Below are the code and all the weights of a small trained network. Each question names an input and a class and asks about switching units off, where a switched-off unit gives its printed mean instead of its output.

import numpy as np


def w(rows, s, z=0):
    codes = np.array(rows[::2]) - 128.0
    scale = np.full(codes.shape[1], s)
    scale[-1] = z or s
    return codes * scale


def f(y):
    return y / 2 * (1 + np.tanh(0.7978845608 * (y + 0.044715 * y**3)))


def log_softmax(a):
    a = a - a.max(-1, keepdims=True)
    return a - np.log(np.exp(a).sum(-1, keepdims=True))


def net(x, mask):
    res = np.array(x, float).reshape(1, 7) / 4 @ E
    y = f(res @ A[0][:, :-1].T + A[0][:, -1])
    res = res + np.where(mask, y, B[0][:, -1]) @ B[0][:, :-1]
    return log_softmax(res[-1] @ U[:, :-1].T + U[:, -1])


A, B = {}, {}
E = w([
[38,130,169,77,250,189,135,164,68],'x0',
[144,112,169,112,143,125,145,130,170],'x1',
[155,113,155,95,117,131,135,128,110],'x2',
[124,161,98,151,112,127,154,152,96],'x3',
[179,111,154,99,115,133,134,143,64],'x4',
[109,239,254,155,71,122,100,47,110],'x5',
[92,206,80,75,131,169,64,179,230],'x6',
],0.0073)
A[0] = w([
[179,133,143,144,8,123,80,129,139,71],'neuron 0',
[86,195,240,148,50,115,109,134,131,6],'neuron 1',
[90,127,153,132,194,147,117,135,116,22],'neuron 2',
[119,183,99,66,87,148,77,179,197,235],'neuron 3',
[128,29,77,67,133,138,159,186,146,70],'neuron 4',
[115,244,255,131,118,137,98,70,96,73],'neuron 5',
[50,122,179,121,197,163,109,143,81,54],'neuron 6',
[55,115,172,85,183,157,101,155,80,63],'neuron 7',
[146,115,110,221,146,80,154,81,85,147],'neuron 8',
[220,160,95,119,78,84,71,109,153,66],'neuron 9',
[195,87,153,146,128,105,96,89,75,185],'neuron 10',
[163,107,126,156,49,112,85,114,179,132],'neuron 11',
[154,82,150,61,46,132,171,47,72,161],'neuron 12',
[95,201,90,115,165,157,93,130,133,81],'neuron 13',
[200,91,133,176,77,91,91,113,161,163],'neuron 14',
],0.0077,0.0018)
B[0] = w([
[104,129,119,96,155,129,162,22,246,192],'neuron 0',
[153,120,78,164,207,105,27,23,194,209],'neuron 1',
[120,96,173,85,61,67,191,115,136,156],'neuron 2',
[126,225,176,128,229,209,101,237,13,210],'neuron 3',
[152,89,2,175,192,171,66,114,225,208],'neuron 4',
[205,34,2,174,118,108,92,80,145,255],'neuron 5',
[54,190,121,90,84,92,230,185,172,200],'neuron 6',
[109,154,138,53,14,73,224,101,151,197],'neuron 7',
[121,161,189,128,169,190,118,174,87,176],'neuron 8',
[100,141,149,12,91,120,149,151,160,188],'neuron 9',
[156,148,217,102,158,143,107,195,100,179],'neuron 10',
[79,160,183,39,124,98,233,197,100,190],'neuron 11',
[148,80,189,147,128,101,40,189,117,187],'neuron 12',
[169,156,221,116,88,184,101,113,70,166],'neuron 13',
[44,205,191,24,71,86,158,118,93,199],'neuron 14',
],0.0055,0.0081)
U = w([
[25,151,148,81,84,111,255,134,182,4],'0',
[155,80,41,219,220,132,67,104,222,28],'1',
[106,144,180,151,205,179,122,157,144,244],'2',
],0.0064,0.0017)

Each question gives the input, the list of numbers given to net, and the class t.
The units are the neurons (one row each of A and B). Each row of codes is followed by its name. A weight is (code - 128) times the scale printed after its matrix; where a second scale follows, it is the last column's (A, B and U).
mask holds one flag per neuron, in row order. A switched-off neuron (its flag False) gives its mean, the last column of its row in B, instead of its output. The means were averaged over made-up inputs and are rounded, as every weight is.
A unit's drop is (log p(t) with every unit on - log p(t) with that unit switched off) / (log p(t) with every unit on - log p(t) with every unit switched off).
The circuit of an input: a set's keep is (log p(t) with only the set's units on - log p(t) with every unit switched off) / (log p(t) with every unit on - log p(t) with every unit switched off). Starting from the 12 units with the biggest drops (on a tie, the unit counted first), units are removed one at a time, each time the one whose removal leaves the highest keep (on an exact tie, the one counted first), for as long as the keep stays at least 0.8.
circuit, biggest first: the units of the circuit, biggest drop first
unit that matters most: the unit with the biggest drop
top k neurons: the k neurons with the biggest drops, biggest first
drop of u: that unit's drop, to one decimal
input [8,-6,2,0,-1,-1,5], class 0: unit that matters most	neuron 7
input [-1,-6,6,-5,5,6,-3], class 1: top 2 neurons	(neuron 5; neuron 1)
input [2,-1,6,5,7,-3,2], class 1: circuit, biggest first	(neuron 14; neuron 11)
input [-6,7,-1,3,-7,8,-1], class 1: top 2 neurons	(neuron 1; neuron 5)
input [-4,-3,4,-5,-4,5,-2], class 1: top 2 neurons	(neuron 1; neuron 5)
input [-2,-6,-3,2,6,6,-5], class 1: top 3 neurons	(neuron 5; neuron 1; neuron 3)
input [0,8,-6,-3,-7,-3,5], class 2: top 3 neurons	(neuron 3; neuron 5; neuron 1)
input [-5,2,7,-3,-8,8,4], class 1: top 2 neurons	(neuron 1; neuron 5)
input [-8,-5,2,-2,-2,-7,-7], class 0: top 2 neurons	(neuron 14; neuron 11)
input [-3,7,5,3,-7,-4,8], class 2: drop of neuron 1	0.1
input [-4,8,3,7,8,6,-6], class 1: drop of neuron 4	-0.2
input [6,-6,-1,-7,-4,3,1], class 0: drop of neuron 6	0.2
